Below are the code and all the weights of a small trained network. Each question names an input and a class and asks about switching units off, where a switched-off unit gives its printed mean instead of its output.

import numpy as np


def w(rows, s, z=0):
    codes = np.array(rows[::2]) - 128.0
    scale = np.full(codes.shape[1], s)
    scale[-1] = z or s
    return codes * scale


def norm(h):
    return h / np.sqrt((h * h).mean(-1, keepdims=True) + 1e-5)


def f(y):
    return y / 2 * (1 + np.tanh(0.7978845608 * (y + 0.044715 * y**3)))


def log_softmax(a):
    a = a - a.max(-1, keepdims=True)
    return a - np.log(np.exp(a).sum(-1, keepdims=True))


def net(x, mask):
    res = np.array(x, float).reshape(1, 5) / 4 @ E
    u = 0
    for l in range(3):
        y = f(norm(res) @ A[l][:, :-1].T + A[l][:, -1])
        res = res + np.where(mask[u : u + 4], y, B[l][:, -1]) @ B[l][:, :-1]
        u += 4
    return log_softmax(norm(res)[-1] @ U[:, :-1].T + U[:, -1])


A, B = {}, {}
E = w([
[94,93,154,208,63],'x0',
[237,162,49,110,218],'x1',
[55,136,65,104,155],'x2',
[203,255,115,185,94],'x3',
[81,54,154,80,206],'x4',
],0.0054)
A[0] = w([
[126,133,165,107,96,185],'L0N0',
[220,160,133,81,129,82],'L0N1',
[144,215,1,177,154,253],'L0N2',
[40,103,168,163,104,16],'L0N3',
],0.0082,0.0014)
B[0] = w([
[163,85,115,139,90,141],'L0N0',
[73,85,130,154,1,184],'L0N1',
[48,140,124,34,100,254],'L0N2',
[114,137,104,223,117,174],'L0N3',
],0.0076,0.0058)
A[1] = w([
[126,117,254,161,64,246],'L1N0',
[149,30,76,119,226,251],'L1N1',
[64,167,189,185,109,165],'L1N2',
[137,208,33,78,74,168],'L1N3',
],0.0071,0.0019)
B[1] = w([
[197,77,70,37,159,224],'L1N0',
[98,169,253,186,177,225],'L1N1',
[78,36,47,115,158,185],'L1N2',
[73,223,239,107,121,253],'L1N3',
],0.0068,0.0047)
A[2] = w([
[248,124,123,115,90,255],'L2N0',
[198,73,183,100,49,188],'L2N1',
[84,40,62,98,138,114],'L2N2',
[27,3,121,117,193,191],'L2N3',
],0.0071,0.0019)
B[2] = w([
[124,181,120,36,165,156],'L2N0',
[169,101,18,149,196,173],'L2N1',
[147,124,101,145,11,174],'L2N2',
[157,137,150,193,157,253],'L2N3',
],0.012,0.0058)
U = w([
[129,97,248,202,236,93],'0',
[67,207,178,60,101,249],'1',
[223,104,24,62,160,30],'2',
[152,22,77,245,86,111],'3',
],0.011,0.0019)

Each question gives the input, the list of numbers given to net, and the class t.
The units are the neurons (one row each of A and B). Each row of codes is followed by its name. A weight is (code - 128) times the scale printed after its matrix; where a second scale follows, it is the last column's (A, B and U).
mask holds one flag per neuron, layer by layer. A switched-off neuron (its flag False) gives its mean, the last column of its row in B, instead of its output. The means were averaged over made-up inputs and are rounded, as every weight is.
A unit's drop is (log p(t) with every unit on - log p(t) with that unit switched off) / (log p(t) with every unit on - log p(t) with every unit switched off).
The circuit of an input: a set's keep is (log p(t) with only the set's units on - log p(t) with every unit switched off) / (log p(t) with every unit on - log p(t) with every unit switched off). Starting from all 12 units, units are removed one at a time, each time the one whose removal leaves the highest keep (on an exact tie, the one counted first), for as long as the keep stays at least 0.8.
units of the circuit, in order: the units of the circuit, biggest drop first
top k neurons: the k neurons with the biggest drops, biggest first
k most important neurons of layer l: the k neurons of layer l with the biggest drops, biggest first
drop of u: that unit's drop, to one decimal
input [-5,-4,4,-1,0], class 0: top neuron -> (L0N1)
input [-8,0,3,-2,1], class 0: units of the circuit, in order -> (L0N2 L1N1)
input [-6,8,-4,8,-7], class 1: units of the circuit, in order -> (L1N3 L0N2)
input [-5,-7,7,-3,4], class 0: top 4 neurons -> (L0N1 L2N3 L1N1 L0N2)
input [4,-4,-7,-4,6], class 3: units of the circuit, in order -> (L2N2 L1N3)
input [2,-7,5,-1,8], class 3: units of the circuit, in order -> (L2N2 L1N3)
input [-1,-6,-8,2,8], class 3: top 2 neurons -> (L1N2 L0N3)
input [-1,-8,-1,5,2], class 3: top 2 neurons -> (L1N2 L0N3)
input [-7,-5,-1,-3,3], class 0: top 2 neurons -> (L0N1 L1N1)
input [-8,6,-8,1,-1], class 1: top 3 neurons -> (L1N3 L1N0 L0N2)
input [-4,1,-8,3,-6], class 2: top 2 neurons -> (L2N1 L0N1)
input [7,-5,-3,7,-1], class 2: top 2 neurons -> (L1N0 L2N0)
input [2,-6,1,-2,6], class 3: top 2 neurons -> (L2N2 L1N3)
input [-1,6,1,-1,3], class 0: units of the circuit, in order -> (L1N1)
input [-6,-8,-5,-8,-8], class 3: 2 most important neurons of layer 2 -> (L2N2 L2N3)
input [7,-8,1,0,0], class 3: drop of L2N0 -> 0.0
input [5,7,8,1,7], class 0: 2 most important neurons of layer 1 -> (L1N1 L1N3)
input [4,-3,-4,4,-2], class 2: drop of L2N0 -> 0.1
input [0,-7,-5,-1,0], class 3: drop of L0N3 -> 0.3
input [-3,-2,8,3,7], class 0: most important neuron of layer 1 -> (L1N3)
input [7,6,-6,8,-6], class 1: drop of L1N3 -> 0.5
